Here is a tiny trained network, its code and every weight. The questions are about switching its units off for an input and a target symbol, where a switched-off unit gives its printed mean instead of its output.

import numpy as np


def w(rows, s, z=0):
    codes = np.array(rows[::2]) - 128.0
    scale = np.full(codes.shape[1], s)
    scale[-1] = z or s
    return codes * scale


def norm(h):
    return h / np.sqrt((h * h).mean(-1, keepdims=True) + 1e-5)


def f(y):
    return np.maximum(y, 0)


def softmax(a):
    e = np.exp(a - a.max(-1, keepdims=True))
    return e / e.sum(-1, keepdims=True)


def log_softmax(a):
    a = a - a.max(-1, keepdims=True)
    return a - np.log(np.exp(a).sum(-1, keepdims=True))


def net(x, mask):
    ids = ['αγεθξστψω'.index(c) for c in x.split()]
    T = len(ids)
    res = E[ids] + P[:T]
    r = norm(res)
    for j in range(3):
        rows = slice(2 * j, 2 * j + 2)
        q, k, v = (r @ M[0][rows].T for M in (Q, K, V))
        z = softmax(np.where(np.tri(T) > 0, q @ k.T / 2**0.5, -1e9)) @ v
        o = O[0][rows]
        res = res + np.where(mask[j], z, o[:, -1]) @ o[:, :-1]
    y = f(norm(res) @ A[0][:, :-1].T + A[0][:, -1])
    res = res + np.where(mask[3:11], y, B[0][:, -1]) @ B[0][:, :-1]
    return log_softmax(norm(res)[-1] @ U[:, :-1].T + U[:, -1])


Q, K, V, O, A, B = {}, {}, {}, {}, {}, {}
E = w([
[147,113,164,176,98,159,170,146,167,144,146,163],'α',
[163,185,147,179,163,21,98,87,82,113,136,106],'γ',
[171,151,100,141,122,135,113,7,192,150,119,117],'ε',
[175,79,129,123,185,157,95,118,96,139,140,119],'θ',
[157,180,123,169,78,127,109,152,70,80,82,165],'ξ',
[77,49,135,145,157,165,47,82,196,124,88,116],'σ',
[124,100,203,152,70,76,73,154,82,132,126,164],'τ',
[163,172,52,92,154,150,127,147,190,71,103,89],'ψ',
[105,178,151,169,163,67,142,166,144,123,58,126],'ω',
],0.019)
P = w([
[90,135,95,212,193,161,98,127,130,92,167,221],'0',
[81,129,192,116,122,195,173,115,75,112,129,89],'1',
[165,104,188,171,178,182,165,133,128,92,85,110],'2',
[120,173,178,119,132,205,103,157,130,154,164,140],'3',
[109,94,111,57,125,115,180,128,88,141,179,150],'4',
[73,129,229,67,102,191,213,59,63,72,107,77],'5',
[139,109,61,151,162,113,121,171,135,186,168,190],'6',
[38,150,117,98,69,127,110,91,98,212,201,109],'7',
[124,46,99,89,130,93,250,91,87,56,125,147],'8',
[241,80,121,202,161,132,97,168,176,145,98,128],'9',
[130,137,16,142,121,101,72,180,134,217,188,199],'10',
[85,80,164,105,96,128,208,72,63,96,125,49],'11',
[107,132,180,174,116,154,177,72,119,131,80,50],'12',
[214,134,100,171,124,127,88,196,147,201,117,119],'13',
],0.012)
Q[0] = w([
[142,173,213,174,121,198,100,130,123,100,114,17],'h1',
[205,164,123,183,149,127,25,195,194,180,143,147],'h1',
[86,77,166,148,103,113,151,93,106,108,82,80],'h2',
[194,142,200,198,120,158,50,163,176,158,95,58],'h2',
[108,177,255,141,131,234,171,66,88,68,100,17],'h3',
[233,189,183,193,149,172,21,170,187,186,86,100],'h3',
],0.0086)
K[0] = w([
[198,65,54,220,161,97,101,175,169,124,84,170],'h1',
[121,188,65,161,132,148,41,183,144,254,159,159],'h1',
[186,91,128,120,121,113,188,108,127,91,79,128],'h2',
[174,147,88,166,122,113,63,163,165,174,142,149],'h2',
[191,72,121,163,138,97,140,126,150,78,91,147],'h3',
[166,148,72,194,136,118,51,180,168,196,150,148],'h3',
],0.0098)
V[0] = w([
[128,166,65,177,85,148,60,106,204,8,36,76],'h1',
[194,142,135,138,37,172,108,60,48,65,148,165],'h1',
[122,150,175,147,9,117,113,129,245,123,224,114],'h2',
[75,100,76,90,140,61,58,139,73,112,187,69],'h2',
[234,217,77,165,198,187,168,10,168,148,227,58],'h3',
[191,231,152,194,142,3,170,83,68,176,129,154],'h3',
],0.0057)
O[0] = w([
[229,83,116,96,68,97,91,117,165,146,196,112,172],'h1',
[184,147,124,98,112,171,2,132,156,196,87,38,83],'h1',
[184,38,87,115,102,120,105,52,93,37,55,184,3],'h2',
[103,118,243,40,202,120,75,103,170,60,207,145,31],'h2',
[87,105,89,94,91,86,127,234,71,98,142,11,131],'h3',
[74,77,74,70,137,190,143,108,94,148,202,44,231],'h3',
],0.008,0.0044)
A[0] = w([
[226,84,156,175,167,108,112,46,99,130,115,147,229],'n1',
[181,170,73,47,162,222,181,208,203,72,132,140,138],'n2',
[154,163,161,130,119,112,49,74,197,143,104,85,221],'n3',
[147,78,113,129,25,182,148,197,165,123,150,155,149],'n4',
[184,254,88,131,99,111,164,148,37,176,131,136,50],'n5',
[31,41,93,131,88,175,91,190,50,95,162,26,34],'n6',
[108,112,104,173,54,121,106,184,127,199,112,29,250],'n7',
[127,107,148,138,58,123,188,156,237,170,135,117,48],'n8',
],0.0064,0.0019)
B[0] = w([
[127,109,166,13,126,110,111,108,82,147,166,131,174],'n1',
[90,14,115,119,66,46,145,133,93,139,79,174,164],'n2',
[94,186,127,104,107,137,168,188,177,123,91,138,165],'n3',
[2,64,130,192,157,114,106,30,110,123,182,33,171],'n4',
[137,115,130,196,119,197,140,69,163,6,92,139,205],'n5',
[140,89,164,84,141,98,114,147,117,170,46,217,197],'n6',
[140,243,90,104,175,121,172,82,109,118,161,161,255],'n7',
[25,151,114,114,137,67,89,121,143,169,220,132,172],'n8',
],0.0074,0.0079)
U = w([
[135,120,237,144,59,32,81,108,136,133,124,204,176],'α',
[79,76,127,185,147,175,228,81,130,129,227,128,164],'γ',
[120,93,39,84,51,78,140,180,107,125,83,83,99],'ε',
[136,157,144,131,155,2,65,87,118,26,222,39,10],'θ',
[133,108,116,47,217,199,147,183,45,137,173,114,144],'ξ',
[76,225,158,140,177,141,211,231,146,125,105,134,205],'σ',
[200,200,76,105,93,181,133,75,193,198,161,68,5],'τ',
[141,128,72,210,98,213,113,97,39,101,39,132,117],'ψ',
[69,95,190,113,189,169,64,38,214,115,58,149,25],'ω',
],0.0074,0.0015)

Each question gives the input, a string of symbols that net reads in full, and the target symbol t.
The units are the heads (2 rows each of Q, K, V and O) and the neurons (one row each of A and B). Each row of codes is followed by its name. A weight is (code - 128) times the scale printed after its matrix; where a second scale follows, it is the last column's (O, A, B and U).
mask holds one flag per unit, heads first, then neurons. A switched-off unit (its flag False) gives its mean, the last column of its rows in O or B, instead of its output. The means were averaged over made-up inputs and are rounded, as every weight is.
A unit's drop is (log p(t) with every unit on - log p(t) with that unit switched off) / (log p(t) with every unit on - log p(t) with every unit switched off).
The circuit of an input: a set's keep is (log p(t) with only the set's units on - log p(t) with every unit switched off) / (log p(t) with every unit on - log p(t) with every unit switched off). Starting from all 11 units, units are removed one at a time, each time the one whose removal leaves the highest keep (on an exact tie, the one counted first), for as long as the keep stays at least 0.8.
units of the circuit, in order: the units of the circuit, biggest drop first
most important unit: the unit with the biggest drop
top k neurons: the k neurons with the biggest drops, biggest first
which heads matter: for each layer, one digit per head in row order, 1 if its drop is at least 0.15 and else 0, layers parted by /
input ξ θ ψ ω ψ θ τ ω ω θ, target ω: which heads matter -> 111
input α ω γ ξ τ τ, target ξ: which heads matter -> 001
input γ ω ω ω σ ω ω ω θ α θ ω ω ε, target σ: units of the circuit, in order -> [h1, n3, h3]
input ψ ξ α θ ω ω ε ω γ σ α ω ω ψ, target ψ: which heads matter -> 110
input ψ θ ω α, target θ: which heads matter -> 101
input α ω ψ, target ψ: which heads matter -> 010
input ψ ω ω ω θ α θ ω α, target ψ: which heads matter -> 110
input ω γ ω τ ξ ω ω ω θ σ ξ τ, target σ: which heads matter -> 110
input ω ω ω θ ω γ, target γ: most important unit -> h3
input ψ ε ξ ω θ α σ τ σ σ ω, target ω: units of the circuit, in order -> [h3, h2]
input ω τ σ σ ψ σ ξ ξ γ γ, target τ: units of the circuit, in order -> [h1, h3]
input σ ω ω ω ω ψ ψ ω ω, target θ: units of the circuit, in order -> [h1, n8]
input ω ω ξ ω ω α ω ω θ, target ψ: units of the circuit, in order -> [h2, h1]
input ω ω ε ω ξ ε ω θ σ ψ, target ε: top 3 neurons -> [n2, n7, n5]
input ε α ω ε σ ω ω, target ε: units of the circuit, in order -> [h3]
input ω γ α ω θ ω τ, target γ: units of the circuit, in order -> [h3, h1]
input ξ ξ θ ω θ ω ψ, target γ: units of the circuit, in order -> [h1, h3]
input θ γ θ ξ ξ θ ω α θ τ σ α, target σ: units of the circuit, in order -> [h1, h3]
input ω θ ω θ ω ξ τ α α, target τ: which heads matter -> 100
input θ ω ξ θ θ σ ω ω ξ θ ω ω σ θ, target γ: most important unit -> h1
input ω γ ω θ τ α α ε τ, target ψ: units of the circuit, in order -> [h2, h1]
input ξ ω σ γ ω ω, target α: which heads matter -> 101
input ε θ ω θ ω ω γ ψ τ ξ ξ, target θ: which heads matter -> 111
input ω ω α α ω ψ θ, target ψ: which heads matter -> 111
input ω θ α ξ θ ω θ θ α α σ, target σ: which heads matter -> 101
input ψ α ω ω ω, target ψ: units of the circuit, in order -> [h2, n5]
input ω ω σ α θ α, target α: which heads matter -> 001
